Below are the code and all the weights of a small trained network. Each question names an input and a target symbol and asks about switching units off, where a switched-off unit gives its printed mean instead of its output.

import numpy as np


def w(rows, s, z=0):
    codes = np.array(rows[::2]) - 128.0
    scale = np.full(codes.shape[1], s)
    scale[-1] = z or s
    return codes * scale


def norm(h):
    return h / np.sqrt((h * h).mean(-1, keepdims=True) + 1e-5)


def f(y):
    return np.maximum(y, 0)


def softmax(a):
    e = np.exp(a - a.max(-1, keepdims=True))
    return e / e.sum(-1, keepdims=True)


def log_softmax(a):
    a = a - a.max(-1, keepdims=True)
    return a - np.log(np.exp(a).sum(-1, keepdims=True))


def net(x, mask):
    ids = ['ΓΔΦΩελμπσψ'.index(c) for c in x.split()]
    T = len(ids)
    res = E[ids] + P[:T]
    u = 0
    for l in range(3):
        q, k, v = (norm(res) @ M[l].T for M in (Q, K, V))
        z = softmax(np.where(np.tri(T) > 0, q @ k.T / 2**0.5, -1e9)) @ v
        res = res + np.where(mask[u], z, O[l][:, -1]) @ O[l][:, :-1]
        u += 1
        y = f(norm(res) @ A[l][:, :-1].T + A[l][:, -1])
        res = res + np.where(mask[u : u + 4], y, B[l][:, -1]) @ B[l][:, :-1]
        u += 4
    return log_softmax(norm(res)[-1] @ U[:, :-1].T + U[:, -1])


Q, K, V, O, A, B = {}, {}, {}, {}, {}, {}
E = w([
[163,96,136,97],'Γ',
[195,189,72,152],'Δ',
[104,160,122,118],'Φ',
[109,116,122,156],'Ω',
[82,58,182,168],'ε',
[122,129,90,144],'λ',
[134,168,92,55],'μ',
[2,199,130,159],'π',
[132,121,79,211],'σ',
[218,124,166,123],'ψ',
],0.022)
P = w([
[136,132,167,89],'0',
[127,106,128,107],'1',
[136,139,89,132],'2',
[117,119,143,106],'3',
[131,166,96,121],'4',
[114,123,149,108],'5',
[139,162,77,126],'6',
[128,83,106,98],'7',
[82,111,250,155],'8',
[120,111,135,108],'9',
[172,202,142,180],'10',
[119,116,142,108],'11',
[146,184,126,141],'12',
],0.016)
Q[0] = w([
[80,69,197,125],'L0H0',
[188,255,123,104],'L0H0',
],0.008)
K[0] = w([
[91,159,114,199],'L0H0',
[195,105,241,2],'L0H0',
],0.0091)
V[0] = w([
[164,191,139,73],'L0H0',
[2,126,89,249],'L0H0',
],0.0058)
O[0] = w([
[87,72,253,237,188],'L0H0',
[94,2,135,153,2],'L0H0',
],0.006,0.0054)
A[0] = w([
[188,132,157,89,5],'L0N0',
[183,133,250,129,18],'L0N1',
[224,158,89,143,240],'L0N2',
[90,60,139,185,241],'L0N3',
],0.011,0.0019)
B[0] = w([
[210,16,37,143,177],'L0N0',
[96,30,98,157,184],'L0N1',
[85,255,223,155,255],'L0N2',
[82,71,177,52,180],'L0N3',
],0.0076,0.0064)
Q[1] = w([
[119,148,2,162],'L1H0',
[50,87,93,123],'L1H0',
],0.016)
K[1] = w([
[1,165,54,235],'L1H0',
[131,150,42,116],'L1H0',
],0.0092)
V[1] = w([
[204,4,234,88],'L1H0',
[19,160,203,228],'L1H0',
],0.0049)
O[1] = w([
[144,42,83,158,212],'L1H0',
[98,139,255,194,255],'L1H0',
],0.0092,0.00033)
A[1] = w([
[135,136,90,241,252],'L1N0',
[56,152,109,31,234],'L1N1',
[36,177,147,131,199],'L1N2',
[253,154,197,182,91],'L1N3',
],0.011,0.003)
B[1] = w([
[158,255,86,74,184],'L1N0',
[89,48,209,248,255],'L1N1',
[161,123,5,181,249],'L1N2',
[53,182,126,180,202],'L1N3',
],0.0077,0.0076)
Q[2] = w([
[63,209,239,134],'L2H0',
[105,187,254,137],'L2H0',
],0.0089)
K[2] = w([
[116,134,228,88],'L2H0',
[159,139,249,111],'L2H0',
],0.013)
V[2] = w([
[90,125,196,6],'L2H0',
[22,95,6,180],'L2H0',
],0.012)
O[2] = w([
[34,173,234,33,2],'L2H0',
[54,136,2,149,89],'L2H0',
],0.0079,0.0035)
A[2] = w([
[254,102,245,178,253],'L2N0',
[186,18,30,207,225],'L2N1',
[44,118,57,107,93],'L2N2',
[148,40,113,43,72],'L2N3',
],0.0092,0.0041)
B[2] = w([
[102,124,175,81,198],'L2N0',
[135,115,198,75,253],'L2N1',
[120,133,198,112,151],'L2N2',
[76,198,4,78,141],'L2N3',
],0.011)
U = w([
[161,134,75,65,254],'Γ',
[150,155,147,138,128],'Δ',
[156,101,156,246,110],'Φ',
[77,128,119,109,127],'Ω',
[80,132,124,110,115],'ε',
[132,114,160,173,99],'λ',
[115,150,228,87,106],'μ',
[56,138,141,164,42],'π',
[132,112,88,149,134],'σ',
[243,110,151,164,98],'ψ',
],0.013,0.0049)

Each question gives the input, a string of symbols that net reads in full, and the target symbol t.
The units are the heads (2 rows each of Q, K, V and O) and the neurons (one row each of A and B). Each row of codes is followed by its name. A weight is (code - 128) times the scale printed after its matrix; where a second scale follows, it is the last column's (O, A, B and U).
mask holds one flag per unit, layer by layer, with each layer's heads first. A switched-off unit (its flag False) gives its mean, the last column of its rows in O or B, instead of its output. The means were averaged over made-up inputs and are rounded, as every weight is.
A unit's drop is (log p(t) with every unit on - log p(t) with that unit switched off) / (log p(t) with every unit on - log p(t) with every unit switched off).
The circuit of an input: a set's keep is (log p(t) with only the set's units on - log p(t) with every unit switched off) / (log p(t) with every unit on - log p(t) with every unit switched off). Starting from the 12 units with the biggest drops (on a tie, the unit counted first), units are removed one at a time, each time the one whose removal leaves the highest keep (on an exact tie, the one counted first), for as long as the keep stays at least 0.8.
circuit, biggest first: the units of the circuit, biggest drop first
most important unit: the unit with the biggest drop
k most important neurons: the k neurons with the biggest drops, biggest first
k most important neurons of layer l: the k neurons of layer l with the biggest drops, biggest first
drop of u: that unit's drop, to one decimal
input μ Γ ε Γ Γ Δ μ, target μ: circuit, biggest first : L2H0, L1N1
input μ Φ Φ Ω λ, target μ: 4 most important neurons : L1N2, L1N1, L0N0, L1N3
input Φ μ Φ λ μ μ Ω Φ, target Φ: circuit, biggest first : L1N1
input μ Γ ψ, target μ: circuit, biggest first : L1N2, L2H0
input ε Δ Γ Ω λ Γ λ Γ, target Γ: 2 most important neurons : L2N3, L1N1
input μ Φ Ω μ λ, target μ: 2 most important neurons : L1N2, L0N0
input μ Φ λ ε μ λ Δ, target μ: 3 most important neurons : L1N2, L1N1, L0N0
input μ μ μ π ε λ Φ μ σ Δ μ ψ σ, target μ: 2 most important neurons of layer 0 : L0N0, L0N2
input μ Δ Φ ψ Φ Φ Φ Δ Ω Φ μ λ π, target μ: 2 most important neurons : L1N1, L1N2
input μ π π Δ μ μ Ω, target μ: 2 most important neurons : L1N2, L1N1
input ψ Φ μ, target ψ: 3 most important neurons of layer 0 : L0N1, L0N0, L0N2
input μ Δ μ Γ μ μ Γ Γ ε Φ Γ, target μ: 4 most important neurons : L1N2, L1N1, L0N0, L0N2
input μ μ σ Φ ψ Γ ψ, target μ: 3 most important neurons : L1N2, L1N1, L0N2
input ψ ψ Φ, target ψ: most important unit : L2H0
input μ Φ Ω Γ μ μ μ μ Φ μ σ, target μ: 3 most important neurons : L1N2, L0N0, L1N1
input μ Γ Γ ε μ Φ Φ Φ Φ μ π, target μ: 4 most important neurons : L1N2, L1N1, L0N0, L1N3
input ψ Ω μ, target ψ: drop of L1N1 : 0.4
input Φ Φ μ, target Φ: drop of L0H0 : 0.1
input σ Δ ψ Φ, target Φ: drop of L1N2 : 0.2
input μ λ Φ μ Ω, target μ: drop of L2H0 : 1.9
